Each row of numbers belongs to one of the objects below and depends on some of the facts about them. Some rows are named. Which object is each other row?

Named rows:
vogropi: [ -9   3   4   2 -10  11  -5   1  -3   5   4   2  26   6   2  -9  -1   5
  15  -8  -5  31  11   0   5   0   1   5  -4   5  15]
flifon: [-26  -9  23 -28   0  10  34 -11  -8  14   6  -2  50  11 -10 -15  -3   0
 -21   9  -5  10   8   3  15   6  21   7  26  -1  25]
bifol: [  0   1   1 -12  20   4  -1  -1   6   0  -3  -2  -9   2  11  -3   4 -11
 -12  -9   9   2   6  -4   2  -3   7  10  -7   7  -7]
flebrel: [ 17  -1  -1   8   6   7 -16   5  -2   6   7   2   1  -1 -12 -11   4   4
  32  -2 -17  12   6  -2   7  17   5  -2  -1  -3  34]
kobros: [-13   5   9  -2   8  -1  -4   1  18   6  13  -1 -22  12   6  -1   0  -6
   5  -4   6  16   3   3   9   1   4  10 -11  10  -6]
plikluno: [-17   4   4   5  -9  10  -4   7 -12   8  -7  -2  25  -8  -2 -13   0   7
  11  -5  -4   9   3   7   8   7  -2 -10  -5   0  20]
dugar: [ -6   4   3   1  -6   8  -9   0  -7   5   8  -1  19  -6  -8 -11   8   3
  21  -1  -9   9   3   1   7   9   1  -4   1   3  28]
skofan: [-12  -9  19 -22  36   1  27 -28   6  14  -3  -7 -12   9   4  -6  10 -13
 -17  12   1  15 -13   9  12  18  12   7   2  -6  18]
plekufem: [ -3   5   7  -7  14  -2   2   9  17   3  10   0 -18  14   5   0   4  -8
   3  -4   5  17   1   0   8  -2   4  12  -7  10  -4]
zibol: [ -1   1   5  -2  14  -2  -1   4   3   5   8  -5 -27  -3   0  -4   2  -8
  12   2   7   0  -5   3   9   7   5   3  -9   4   2]
vaza: [ -1   0   2  -5 -26   9   3  12  -6   9  10   1  21   2 -10 -11  -5   3
  22  -8 -15  19   1  -1   6   6   8   6   2   3  15]
pitis: [ -9   8   6  -4   2  -1   1  -7  -2  10   9  -4 -23  -4   6  -4  -2  -2
  15  -3   9   4  -8   7  10  10   4   2 -20   4   2]
trutra: [ -8  -5   2  -3 -26  12  -7  13  -1   6   7   1  24  -1 -12 -16  -4  -1
  10  -3 -14   7   2  -2   8   0   7  -1  12   5  11]
treberos: [ -8   9   7 -10   6  -1   0  -2   7   6   8   1 -17   9  11   0   0  -5
   6  -9   8  16   2   3   7   3   5  11 -18   5  -3]
voti: [ -8   0   9  -5   2   1  -5   0  10   4   6  -2 -21  11  10  -1  -3  -8
   0  -5   7  16   1   2   9  -1   0   6 -16   7  -4]
grofli: [ -1   3   9  -3  11  -3   0   5   8   6  17  -5 -25   2  -2  -2   3  -6
  13   1   7   3 -10   5  11   7   1   4  -7  10   2]
siflik: [ -5  -5   1  -1 -22   9  -3  25   0   6   1   0  23  -4 -12 -16  -4   0
   5  -8 -16   8   4   0   7  -3   6  -2   8   4   7]
flamutru: [-12   3   4  -6  15   2  -5   4   9   3  -7  -3 -12   1   8  -4   1  -7
 -15 -11   3   2   7   1   7  -3   6   6 -14   3  -6]
tatrus: [-13   1   0  -8 -23   7  -8  18  -4   7   0   2  26  -4 -13 -13   0   1
  11 -13 -21   5   6   1   8   3   5   0   1   0  20]

Facts:
Σ: uses; Λ: is of sort; ζ: refers to; η: is directly followed by
bekluzam Σ dogror; bisem Σ gumun; boplebri Σ vavim; boplebri Σ viklo; boplebri Σ zodren; bredrak Σ stobopi; bredrak Σ razen; bredrak Σ kesir; bredrak Σ zomo
brukil Σ flibrak; brukil Σ zibol; dira Σ dreva; dira Σ kibras; dira Σ grifi; distan Σ bregrelos; distan Σ gutir; dralim Σ treberos; dralim Σ sudreplu
dralim Σ toso; drodrin Σ stimu; drodrin Σ flifo; drodrin Σ stedrak; drodrin Σ mibrodra; drufu Σ flitror; drufu Σ bekir; drupobim Σ linal; dugar Σ stimu
fevegus Σ feri; fibis Σ tezesto; fiple Σ skigu; fiple Σ pesol; fiple Σ flitror; fiple Σ feri; fiple Σ flitriske; fizum Σ podrer; flebrel Σ zomo
fleplam Σ viklo; fleplam Σ gizol; flifon Σ gadre; flifon Σ dreva; flifon Σ dribem; flilel Σ satra; fluko Σ robi; gapor Σ tedriklir; gapor Σ plestuzol
gapor Σ mogom; gapor Σ leguk; gapor Σ liklanes; gapor Σ loda; geflas Σ gadre; geflas Σ dabron; gigan Σ feri; gigan Σ dabron; gigan Σ stedrak
godi Σ nuske; godi Σ dronan; grelur Σ skigu; griten Σ satra; gruzim Σ dogror; gruzim Σ zomo; kete Σ fuga; kete Σ bifol; kete Σ toso
kete Σ razen; kimol Σ regen; kimol Σ zomo; klatuno Σ tubre; klenan Σ vuflos; klubrun Σ flitriske; kluren Σ dronan; kluren Σ zibol; lari Σ skigu
lari Σ tuvak; lari Σ voti; lari Σ ledan; lifa Σ linal; meplapok Σ skatir; meplapok Σ sadris; miklem Σ trustibri; nalo Σ voti; nikam Σ flitror
nikam Σ sudreplu; nikam Σ vuflos; noneflan Σ tedriklir; noneflan Σ stugon; pefodrus Σ pidrana; pefodrus Σ suflum; peplom Σ grigreskis; peplom Σ truso; peplom Σ flitriske
plikluno Σ skuvira; plikluno Σ dabron; plipok Σ skostes; plizes Σ gumun; plizes Σ brubrum; plizes Σ droplas; regul Σ gadre; ristose Σ pulesis; ristose Σ gizol
sakas Σ dribem; seskil Σ grofli; seskil Σ truskar; seskil Σ toso; siflik Σ skigu; siflik Σ dimi; siflik Σ tazur; siflik Σ bralu; siflik Σ fader
skavar Σ dreva; skavar Σ triklok; skavar Σ tazur; soser Σ robi; sotur Σ robi; sotur Σ konun; stegutun Σ puve; stigruk Σ trutrum; stigruk Σ robi
sukegin Σ godrem; supla Σ dronan; supla Σ dogror; tatrus Σ skuvira; toplok Σ zogur; trifla Σ dreva; trutra Σ flitror; trutra Σ gutir; trutra Σ flifo
tupo Σ stuvil; tupo Σ mibrodra; valal Σ suflum; vaza Σ noni; vaza Σ plekufem; vazi Σ zemin; vogropi Σ grifi; vunem Σ grofli; zani Σ dronan
zani Σ ledan; zeles Σ gidrus; bekir Λ a; bekluzam Λ b; bibrodra Λ e; boplebri Λ a; bredrak Λ a; bregrelos Λ c; bripun Λ d
brubrum Λ e; dabron Λ e; digre Λ e; dira Λ e; distan Λ e; dogen Λ a; dogror Λ d; dralim Λ c; drara Λ a
drepan Λ a; dreva Λ c; dribem Λ d; drodrin Λ c; dronan Λ a; droplas Λ d; druflarim Λ b; drupobim Λ d; druzol Λ c
dugar Λ e; fader Λ d; fasi Λ d; feri Λ e; fevegus Λ a; fibis Λ a; fidus Λ b; fizum Λ c; flebrel Λ e
fleplam Λ a; flibrak Λ b; flidukos Λ a; flifo Λ e; flitriske Λ e; flitror Λ d; flodrime Λ e; fluko Λ e; fuga Λ d
gadre Λ b; gapor Λ d; geflas Λ a; gidrus Λ a; gigan Λ a; gizol Λ d; godi Λ e; godrem Λ b; gradum Λ c
grelur Λ b; gretran Λ d; grifi Λ a; grigreskis Λ e; griten Λ a; grumus Λ e; gruzim Λ e; gumun Λ a; gutir Λ e
guvaplok Λ b; kesir Λ d; kete Λ c; kibra Λ e; kibras Λ e; kimol Λ a; klalim Λ d; klatuno Λ a; klazo Λ a
klenan Λ c; kligrir Λ a; klubrun Λ b; kluren Λ d; komistis Λ c; koni Λ c; konun Λ d; lari Λ b; lasku Λ e
ledan Λ b; leguk Λ a; lifa Λ b; liklanes Λ a; linal Λ b; loda Λ e; lubrul Λ e; mibrodra Λ e; miklem Λ a
mubran Λ b; nalo Λ d; nikam Λ c; nodrom Λ c; noneflan Λ a; noni Λ c; novur Λ d; nuske Λ b; pefodrus Λ e
peku Λ b; peplom Λ a; pesol Λ c; pidrana Λ c; pitis Λ c; plestuzol Λ d; plikluno Λ c; plizes Λ d; plupler Λ c
pulesis Λ a; puskim Λ e; puve Λ d; razen Λ d; refler Λ b; regen Λ a; regul Λ b; ristose Λ a; robi Λ c
rulo Λ c; sadris Λ a; sakas Λ c; saskar Λ a; seskil Λ c; skatir Λ b; skatus Λ a; skavar Λ b; skigu Λ b
skisak Λ a; skodok Λ a; skofan Λ d; skostes Λ d; skuvira Λ c; soser Λ d; sotur Λ a; stedrak Λ a; stifu Λ e
stigruk Λ e; stimu Λ a; stobopi Λ a; stoflubi Λ a; stugon Λ a; stuvil Λ e; sudreplu Λ a; suflum Λ b; supla Λ d
tabrum Λ d; tatrus Λ e; tedriklir Λ b; tepas Λ b; tezesto Λ b; toplok Λ e; toso Λ d; treberos Λ c; treso Λ a
trifla Λ a; triklok Λ e; trokar Λ c; truskar Λ d; truso Λ e; trustibri Λ d; trutra Λ a; trutrum Λ b; tubre Λ a
tupo Λ c; tuster Λ e; valal Λ c; vavim Λ a; vaza Λ c; vazi Λ d; viklo Λ e; vikur Λ a; vogropi Λ c
voti Λ b; vuflos Λ d; vulal Λ a; vunem Λ c; zani Λ e; zeles Λ d; zodren Λ e; zogur Λ d; bekir ζ mibrodra
bibrodra ζ pesol; bifol ζ flebrel; boplebri ζ zani; bredrak ζ boplebri; brukil ζ grelur; dribem ζ gigan; droplas ζ dreva; drupobim ζ koni; dugar ζ tazur
fader ζ plestuzol; feri ζ tubre; fevegus ζ stegutun; fidus ζ tuvak; fizum ζ gadre; flamutru ζ stedrak; flebrel ζ regen; flibrak ζ zogur; flidukos ζ komistis
flifon ζ plizes; flilel ζ stigruk; flitriske ζ klazo; fluko ζ konun; gapor ζ stoflubi; gigan ζ tepas; gradum ζ treberos; grelur ζ pitis; grigreskis ζ meplapok
grumus ζ dimi; kete ζ gizol; kibra ζ leguk; kimol ζ linal; klalim ζ grumus; klatuno ζ godi; klazo ζ tatrus; klubrun ζ dugar; kobros ζ plikluno
konun ζ miklem; lasku ζ klalim; lebi ζ flamutru; ledan ζ brukil; leguk ζ suflum; linal ζ skofan; loda ζ fizum; lubrul ζ skostes; meplapok ζ satra
miklem ζ flidukos; nikam ζ regul; noni ζ peku; peku ζ feri; pesol ζ sadris; plekufem ζ kete; plestuzol ζ saskar; plizes ζ drufu; puve ζ gretran
regen ζ gutir; regul ζ kobros; siflik ζ sudreplu; skatir ζ fidus; skavar ζ flifon; skisak ζ stugon; skofan ζ skavar; skostes ζ dralim; skuvira ζ vogropi
soser ζ lubrul; stedrak ζ skisak; stimu ζ kligrir; stugon ζ kibras; stustu ζ bekir; stuvil ζ puve; sudreplu ζ flibrak; suflum ζ vikur; sukegin ζ kimol
tatrus ζ stuvil; tepas ζ flilel; treberos ζ voti; trifla ζ bredrak; truso ζ siflik; trustibri ζ zodren; tubre ζ flifo; tuster ζ stustu; viklo ζ lasku
vikur ζ gumun; vogropi ζ grigreskis; voti ζ tedriklir; vulal ζ pulesis; vunem ζ drupobim; zani ζ gruzim; zogur ζ bripun; bekir η lasku; bifol η sukegin
bisem η gretran; boplebri η bibrodra; bregrelos η godi; bripun η pefodrus; brubrum η griten; dabron η klatuno; digre η plizes; dira η ristose; dogen η seskil
dogror η fevegus; drara η puve; droplas η flitror; druflarim η grigreskis; drufu η trustibri; drupobim η dira; druzol η vazi; dugar η bripun; fader η regul
fevegus η zeles; fiple η bisem; fizum η fader; flebrel η zodren; fleplam η skisak; flibrak η flidukos; flifo η gigan; flifon η satra; flitror η plestuzol
flodrime η pidrana; fluko η loda; fuga η nodrom; geflas η vikur; gidrus η vuflos; gigan η klalim; gizol η voti; godi η flifo; godrem η gidrus
gretran η flifon; grigreskis η lifa; griten η geflas; grofli η meplapok; grumus η flebrel; gruzim η dribem; guvaplok η stobopi; kete η sotur; kibra η digre
klalim η kesir; klatuno η fluko; kligrir η fasi; klubrun η tabrum; kluren η boplebri; kobros η novur; komistis η skigu; koni η nikam; konun η toplok
ledan η refler; leguk η trifla; liklanes η vunem; linal η treberos; loda η viklo; meplapok η peku; mibrodra η kluren; nalo η gadre; nikam η gruzim
nodrom η bekir; noni η drara; novur η vogropi; nuske η fizum; peku η flitriske; peplom η koni; pesol η zani; pidrana η skatus; pitis η vaza
plekufem η zibol; plestuzol η kligrir; plizes η bifol; pulesis η skuvira; puve η godrem; razen η pesol; regen η konun; regul η tedriklir; ristose η nalo
robi η komistis; rulo η sudreplu; sadris η druflarim; sakas η pitis; satra η gapor; seskil η valal; skatus η stedrak; skavar η truso; skisak η trutra
skofan η peplom; skuvira η trokar; soser η druzol; sotur η dogen; stedrak η noneflan; stifu η regen; stigruk η kibra; stobopi η skodok; stoflubi η lari
stustu η kete; stuvil η dogror; sudreplu η liklanes; sukegin η distan; tabrum η soser; tepas η rulo; toso η vavim; treberos η tepas; treso η triklok
trifla η razen; triklok η dugar; trokar η brubrum; truskar η toso; truso η nuske; trustibri η droplas; trutra η robi; trutrum η guvaplok; tupo η ledan
tuster η fleplam; vavim η klubrun; vaza η fuga; vazi η zogur; vikur η stoflubi; vogropi η drufu; voti η skavar; vulal η skofan; vunem η gradum
zani η flodrime; zodren η mibrodra; zogur η lubrul

Which object is each row?
No name comes twice in this set of rows, the named rows included.
[ -7   2  -2  -2  -4  13  -7 -10 -16   3  -7  -2  26 -17  -3 -15   6   1
   3  -4  -5  -2   7  -2   2   5   4  -7   3  -2  24] : distan
[ -1   2  -5  -7   3  15   2  -1 -13   0 -10   1  35  -3   6 -11   3   2
  -5 -13  -2  18  16  -8  -2  -2   8   3   0   0  15] : vunem
[  2   0   2  11  -1   8 -18  -2  -5  10   8   1   3  -4  -8 -14   0   5
  32  -1 -13  11   4   3  10  16   4  -5  -3  -5  30] : godi
[ -9 -16  18 -33  10   3  31 -11   7  16  -3  -3  -3  19   2  -6   0 -15
 -14   9 -15  30 -21   9  10  14  12  17   1  -5   7] : linal
[-15 -18   7 -21  33  22  25 -24   2   6 -32  -1  45   9   4 -18  12  -8
 -25   4 -17  41  -1   0  -2   8  10  10  15  -9  19] : sukegin
[-27   1  12  -8  -3   8 -11 -13  -1   5  -4  -3  -4   3  15  -5  -5  -9
 -15  -6  15  -1   4   5   9  -5  -1   1 -17   3 -11] : gadre
[ 17 -13   2   8  13  13 -13  17   2   4 -12   1   8   7   2 -13  -6   4
   1  -9 -12  29  16  -4   8   5   5  -6  -1  -4  16] : bekluzam

Now the same objects, written a new way:
Named rows:
kluren: [ -1  -1   1   4  -2   2   0   1   3   3  -4   0 -10   4  -3  -3  -3   7
  -4   5   2   5   1   4   3  -6  10   5  -4  -3]
pulesis: [  3   4  -2   5   6   3   7  -2  -7  -1   3  -2  -7   1  10   1  -8  -4
  -5  -2  -1   0  -2   0   0   3 -10   1  -3   3]
lifa: [ -5  -5   2  -6 -10   0  -8   2   3   1  -3  -1  -3  -3  -9  -3   3   4
   0   3   1   0   2   2  -4  -4  11   1   1  -1]
geflas: [ -3  -4   3   0  -6  -1  -8  -2  -9  -1  -1   0 -17  -5  -3  -3   5   8
  -9  -5   3  -4   0   1  -2  10   2   0  -1   3]
fibis: [ 0 -2  3 -1  6  0 -1 -2 -4 -1 -1  0 -9  2 -7 -7  1  3 -7 -1  2  3  0  2
  1  4  2  2 -3  0]
zibol: [-4 -1 -2 -2 -8 -1  0  2  8  0  0  2  5 -1 -3  1 -1  3  8  1 -2 -4  2  0
 -5 -6 10  1  8  0]
droplas: [ 1  2 -2  1 -1 -1  2 -1  1 -1 -1  3  7  0  4  3  6  2  3  2  0 -2  1  1
  1  2  0 -2  5 -1]
bredrak: [  0  -4   1   8   7  -2   1  -2  -1   2  -2   1 -13   5  -6  -6  -4  10
  -6  -5   2   7   0  -1   5   0   6   3  -5  -1]
ledan: [ 2  2 -2  0  0 -1  1  1  3  0 -1  0  8  2  1  3  4  1  6  4 -1  4  0 -2
  0 -1  0 -1  4 -3]
pidrana: [-2  1 -1  0 -3  0 -2  1  4  0  1  1  7 -2  0  3  0 -1  6  1 -1 -3  0  0
 -2 -2  2 -1  3  0]
grifi: [-1 -1  0  1  6 -3  3 -1 -1 -2  3  2 -5  0 -1 -2  1  2  0 -7 -1 -4 -1 -1
  0  6 -2 -1  4  3]
godrem: [ 0  0 -1 -1 -4 -1  0  2  3  0  0  0  5 -2  2  3 -1 -2  5  1 -1 -2  0 -2
 -1 -2  0 -1  3  0]
sotur: [  0  -4   0  -4  -1   1   1  -7  -9  -3  -2   1  25   2   1  -8   1  -3
 -13  -3   2   0   6   0   0  -5   5   0 -25   3]
vuflos: [-4  1 -1 -5 -7  0  0  2  6 -1  0  3  2 -2 -1 -1  2  1  4  2 -1 -7  3  4
 -5 -3  8  1  8  1]
distan: [ -4  -5   2  -8 -12   0  -6   2   2   1  -3  -1  -3  -2  -8  -4   3   3
   0   3   1  -1   2   2  -5  -4  11   1   2  -1]
sakas: [  3  -1   3   7   4   2  -8  -2  -8   1  -1  -3  -8  -3   2   4   2   1
 -10  -1   3   5  -3  -1   6   6  -9  -1 -11   0]
skatus: [-3  0 -2 -1 -3  0  3 -1  0 -2  1  2  2  0  2 -1  0  2  3 -2 -1 -6  1  0
 -5  0  5  0  6  2]
digre: [ 2  1 -1  1 -1 -1  2  0 -1  0  0 -1  3  0  4  3 -1 -3  3  0 -1  1  0 -3
  0  0 -4 -1  2  1]
pesol: [ 2  3 -1  1  2  2 -1  1  1 -1  1 -1  5 -1  4  4 -1 -4  3  3 -1  1 -1  0
  0  0 -5 -1  1 -1]

Which object is each row?
No name comes twice in this set of rows, the named rows included.
[-1 -2 -1 15  7 -6  5  0  9  4  0  2 -4  7 -2  1 -9  7  4 -8  0  5 -1 -6
  9 -5  3  2  1  0] : zomo
[  2  -2   1   4  -2   1   0   1   1   3  -4  -4 -10   5  -4  -3  -4   4
  -3   5   1  11   0   0   2  -7   4   4  -4  -4] : zani
[  4   4  -1   6   8   2   1   0  -2   0   1  -2   4   0   7   6  -2  -5
   1   2  -1   4  -3  -1   4   1 -11  -1  -3  -1] : bregrelos
[ 2  0  2  4  3  3 -6  0 -3  1 -2 -3 -5  0  0  2  0  1 -6  4  2  7 -2  1
  4  0 -3  1 -8 -2] : kete
[  3  -1   2   6   0   3   1   0  -1   4  -3  -5 -14   4   0  -2 -10   1
  -6   3   1  10  -1   0   4  -7  -1   5  -9  -2] : godi
[ 1 -3  2 -3 -5  1 -4  0 -3  1 -3 -3 -5  0 -4 -3  2  1 -5  3  1  4  0  1
  0 -1  1  1 -3 -2] : dugar
[ 1  1 -4  3  4  0  6 -2 -4 -2  0  1 -3  0  6  0 -2 -1  0 -3 -1  1  0  0
 -1  2 -3 -1  1  1] : skisak
[ 1  1 -1  1 -2  0  3  1  0  1  2 -2 -2 -1  4  2 -7 -6  1 -1 -2 -1 -1 -2
 -2 -2 -6  0  0  1] : zodren
[  7   5   3  -6   4   8  -3   1  -9   0  -2  -6 -11   1   0  -2   4  -5
  -9  12   2  11  -3   7   0   3  -9   2  -6  -5] : fiple
[  1   0   2  -6  -1   5  -1  -2  -7  -2  -2  -2 -10   1  -2  -6   3   2
  -6   7   1   3   0   6  -4   2   3   3  -1  -2] : trutra
[ 2  3 -2  6  4  1  4  0 -1  1  1  1  0  1  8  4 -2 -1 -1 -1  0  1  0  0
  4  1 -6  0 -1  1] : razen
[  4   1   2   4   5   3  -5  -1  -6   1  -2  -4  -5   0   2   2   0  -1
  -7   4   2   8  -3   1   5   2  -8   1 -11  -3] : tupo

The same objects again, as new rows of numbers:
Some objects and their rows:
flilel: [  8 -13  -6  14   3  -6   6  -8  -4  -8  -8 -17 -12   7]
liklanes: [  3   7  18 -11  -3   3  12  -3  -2  -1   8   3  11   2]
drufu: [  6  -7  -4   3   5 -12  12  -4  10  -3 -11 -13 -12   8]
robi: [-18  21  -8 -29 -23  21   9   7 -25  -7 -37  -5  18  46]
suflum: [ 2  1  9 15 -9  5  3 -9 -9  4 -2 -2  6 -5]
stobopi: [-10  11   5  -4   0   2   3  -9   2  -3  -1   1   7  -9]
pefodrus: [  6  -8  -4  -1   2  -9  15  -1   7  -8  -3 -13 -12  12]
mogom: [-2 11 13  7 -6  3  6 -9  1 -3 -1  1  8 -3]
lari: [ 25 -12  17 -10  -4  -7  32   5  -2  -2   9 -15 -14  20]
flodrime: [ 2  5 13 -6 -8  1 13 -1  0  0 10  3  9  4]
novur: [-10  13   0   6  -5  -4  -1 -10   5   3  -9   2   4 -10]
zemin: [-1 11 12  8 -6  2  7 -9  1 -4 -2  1  7 -2]
trifla: [  4 -20 -11  13  12 -12  -7 -10   8  -1 -17 -12  -5   2]
drodrin: [  5  -7  -4  10   2  -8  11  -6  11 -13  -7 -13 -11  12]
seskil: [  7  -9  -5   0   0  -9  16  -1   7  -8  -2 -12 -12  13]
gigan: [ 10 -20  -5   7   9 -10   2  -6   0  -3  -9 -13  -6   7]
dogen: [-4  8  9 -5 -1  1  4 -7  1 -1  1  2 10 -5]
sakas: [ -5  -6 -19  13   5 -12  -1  -9  20  -6 -19 -11 -12   2]
plizes: [  3  -9  -9  13   6 -10  12  -3  -5   5  -8 -18  -7   6]

Which object is each row?
No name comes twice in this set of rows, the named rows included.
[-11  11   1   0   1   0  -3 -10   7  -1  -7   2   9 -10] : drara
[  5  -2  13  -4  -3   5   7  -3 -13   4   9   2  14   0] : bekir
[  4 -14 -10  24  11  -9  12  -5   6  16 -16 -17  -4   6] : skavar
[ -4   4  -2   7  -8  -2  -4 -11  -8   9  -2   0   7  -7] : puve
[-12  10  -5   6  -5   0  -2  -9   9   1  -6   4   5  -8] : pitis
[ -2  -2 -13   6   5 -11   3  -9  12  -7 -17 -14 -16   0] : bisem
[  7  -4  18  -7  -4   6  11  -2 -17   3  13   1  14   4] : vikur
[ 18 -17  10  -5   8 -13  13  -2  12  -5  -4 -10  -3  16] : geflas
[  9  -1  17  -1 -10   0  13   0 -17   9  11   2  12   3] : fader
[  0   6  16   4   0   1   3 -10   5  -6  -1   2  13   0] : grifi

